Below is a small trained network, with its code and all its weights. Each question gives an input and a class and asks what happens when units are switched off, that is, made to give their printed mean instead of their output.

import numpy as np


def w(rows, s, z=0):
    codes = np.array(rows[::2]) - 128.0
    scale = np.full(codes.shape[1], s)
    scale[-1] = z or s
    return codes * scale


def norm(h):
    return h / np.sqrt((h * h).mean(-1, keepdims=True) + 1e-5)


def f(y):
    return np.maximum(y, 0)


def log_softmax(a):
    a = a - a.max(-1, keepdims=True)
    return a - np.log(np.exp(a).sum(-1, keepdims=True))


def net(x, mask):
    res = np.array(x, float).reshape(1, 4) / 4 @ E
    u = 0
    for l in range(3):
        y = f(norm(res) @ A[l][:, :-1].T + A[l][:, -1])
        res = res + np.where(mask[u : u + 5], y, B[l][:, -1]) @ B[l][:, :-1]
        u += 5
    return log_softmax(norm(res)[-1] @ U[:, :-1].T + U[:, -1])


A, B = {}, {}
E = w([
[99,192,155,195,117,71,104,4,144,143],'x0',
[170,168,130,139,13,193,193,121,202,112],'x1',
[142,106,153,142,134,131,207,135,173,208],'x2',
[117,187,46,133,158,181,156,124,177,189],'x3',
],0.013)
A[0] = w([
[85,144,110,148,207,172,180,79,127,166,3],'0.n0',
[102,63,130,152,1,140,70,139,101,97,188],'0.n1',
[192,118,91,164,115,142,186,120,147,129,81],'0.n2',
[170,169,103,142,36,184,157,25,191,170,18],'0.n3',
[118,115,206,164,131,50,141,31,139,129,46],'0.n4',
],0.0073,0.0057)
B[0] = w([
[172,193,125,148,229,118,134,152,137,157,169],'0.n0',
[239,181,44,150,174,127,131,106,42,143,247],'0.n1',
[188,183,107,55,115,165,70,131,136,70,185],'0.n2',
[21,130,139,151,84,160,99,223,150,132,253],'0.n3',
[58,77,210,92,158,8,165,1,146,95,217],'0.n4',
],0.0081,0.0053)
A[1] = w([
[125,160,147,108,107,161,81,135,129,83,184],'1.n0',
[190,83,178,83,94,158,115,196,92,127,2],'1.n1',
[103,141,120,160,62,183,163,94,160,152,12],'1.n2',
[205,42,142,67,69,137,240,115,169,88,122],'1.n3',
[130,2,98,43,105,123,76,221,120,151,115],'1.n4',
],0.01,0.0045)
B[1] = w([
[191,141,131,79,110,91,107,120,149,136,199],'1.n0',
[129,88,111,124,150,225,93,105,131,206,203],'1.n1',
[42,170,158,54,155,57,135,227,214,54,192],'1.n2',
[254,123,179,74,145,88,186,143,112,201,237],'1.n3',
[50,109,162,131,170,183,158,198,78,29,254],'1.n4',
],0.0092,0.0071)
A[2] = w([
[88,205,136,154,41,158,152,175,254,95,2],'2.n0',
[181,147,128,169,118,197,199,165,145,158,55],'2.n1',
[106,121,61,167,250,170,167,169,93,189,68],'2.n2',
[52,71,220,236,83,80,56,6,147,110,16],'2.n3',
[108,176,44,142,200,125,195,118,167,250,100],'2.n4',
],0.0086,0.0037)
B[2] = w([
[113,182,75,84,43,64,154,246,157,151,250],'2.n0',
[127,172,118,162,129,202,181,45,162,170,204],'2.n1',
[48,43,120,178,101,100,70,109,201,125,255],'2.n2',
[66,247,175,193,149,174,214,95,74,153,241],'2.n3',
[159,80,69,133,62,53,57,57,168,63,230],'2.n4',
],0.012,0.0066)
U = w([
[74,205,189,186,169,89,161,64,72,127,255],'0',
[130,200,93,102,37,106,171,194,213,143,162],'1',
[47,49,127,130,206,187,106,220,84,79,190],'2',
[193,170,99,119,105,149,45,118,45,62,22],'3',
[193,50,209,142,140,75,167,112,86,185,23],'4',
[226,93,138,95,127,252,194,175,144,167,43],'5',
[98,66,73,176,128,81,63,64,201,127,124],'6',
],0.017,0.0029)

Each question gives the input, the list of numbers given to net, and the class t.
The units are the neurons (one row each of A and B). Each row of codes is followed by its name. A weight is (code - 128) times the scale printed after its matrix; where a second scale follows, it is the last column's (A, B and U).
mask holds one flag per neuron, layer by layer. A switched-off neuron (its flag False) gives its mean, the last column of its row in B, instead of its output. The means were averaged over made-up inputs and are rounded, as every weight is.
A unit's drop is (log p(t) with every unit on - log p(t) with that unit switched off) / (log p(t) with every unit on - log p(t) with every unit switched off).
The circuit of an input: a set's keep is (log p(t) with only the set's units on - log p(t) with every unit switched off) / (log p(t) with every unit on - log p(t) with every unit switched off). Starting from the 12 units with the biggest drops (on a tie, the unit counted first), units are removed one at a time, each time the one whose removal leaves the highest keep (on an exact tie, the one counted first), for as long as the keep stays at least 0.8.
circuit, biggest first: the units of the circuit, biggest drop first
top k neurons: the k neurons with the biggest drops, biggest first
top k neurons in layer l: the k neurons of layer l with the biggest drops, biggest first
drop of u: that unit's drop, to one decimal
input [0,-5,-3,3], class 6: circuit, biggest first -> (2.n2)
input [-5,-6,6,5], class 6: top 2 neurons -> (2.n2, 2.n4)
input [-4,4,2,2], class 5: top 2 neurons -> (1.n3, 0.n2)
input [8,1,2,7], class 1: top 2 neurons -> (2.n0, 0.n3)
input [5,-8,4,4], class 6: top 2 neurons -> (2.n4, 0.n0)
input [6,2,-4,3], class 1: circuit, biggest first -> (2.n0, 0.n3)
input [1,7,-5,-5], class 3: top 2 neurons -> (0.n1, 2.n0)
input [-6,-2,7,1], class 2: top 2 neurons in layer 0 -> (0.n1, 0.n4)
input [5,-3,-5,6], class 6: top 3 neurons -> (2.n4, 0.n4, 0.n0)
input [-4,-5,-3,8], class 6: top 2 neurons in layer 2 -> (2.n2, 2.n4)
input [8,-1,4,8], class 6: top 2 neurons -> (2.n4, 0.n0)
input [0,2,7,-6], class 4: drop of 0.n4 -> 0.2
input [2,-1,5,1], class 6: drop of 2.n4 -> 1.3
input [-2,4,-4,-7], class 3: circuit, biggest first -> (0.n1)
input [-5,2,-2,-3], class 5: drop of 1.n3 -> 0.1
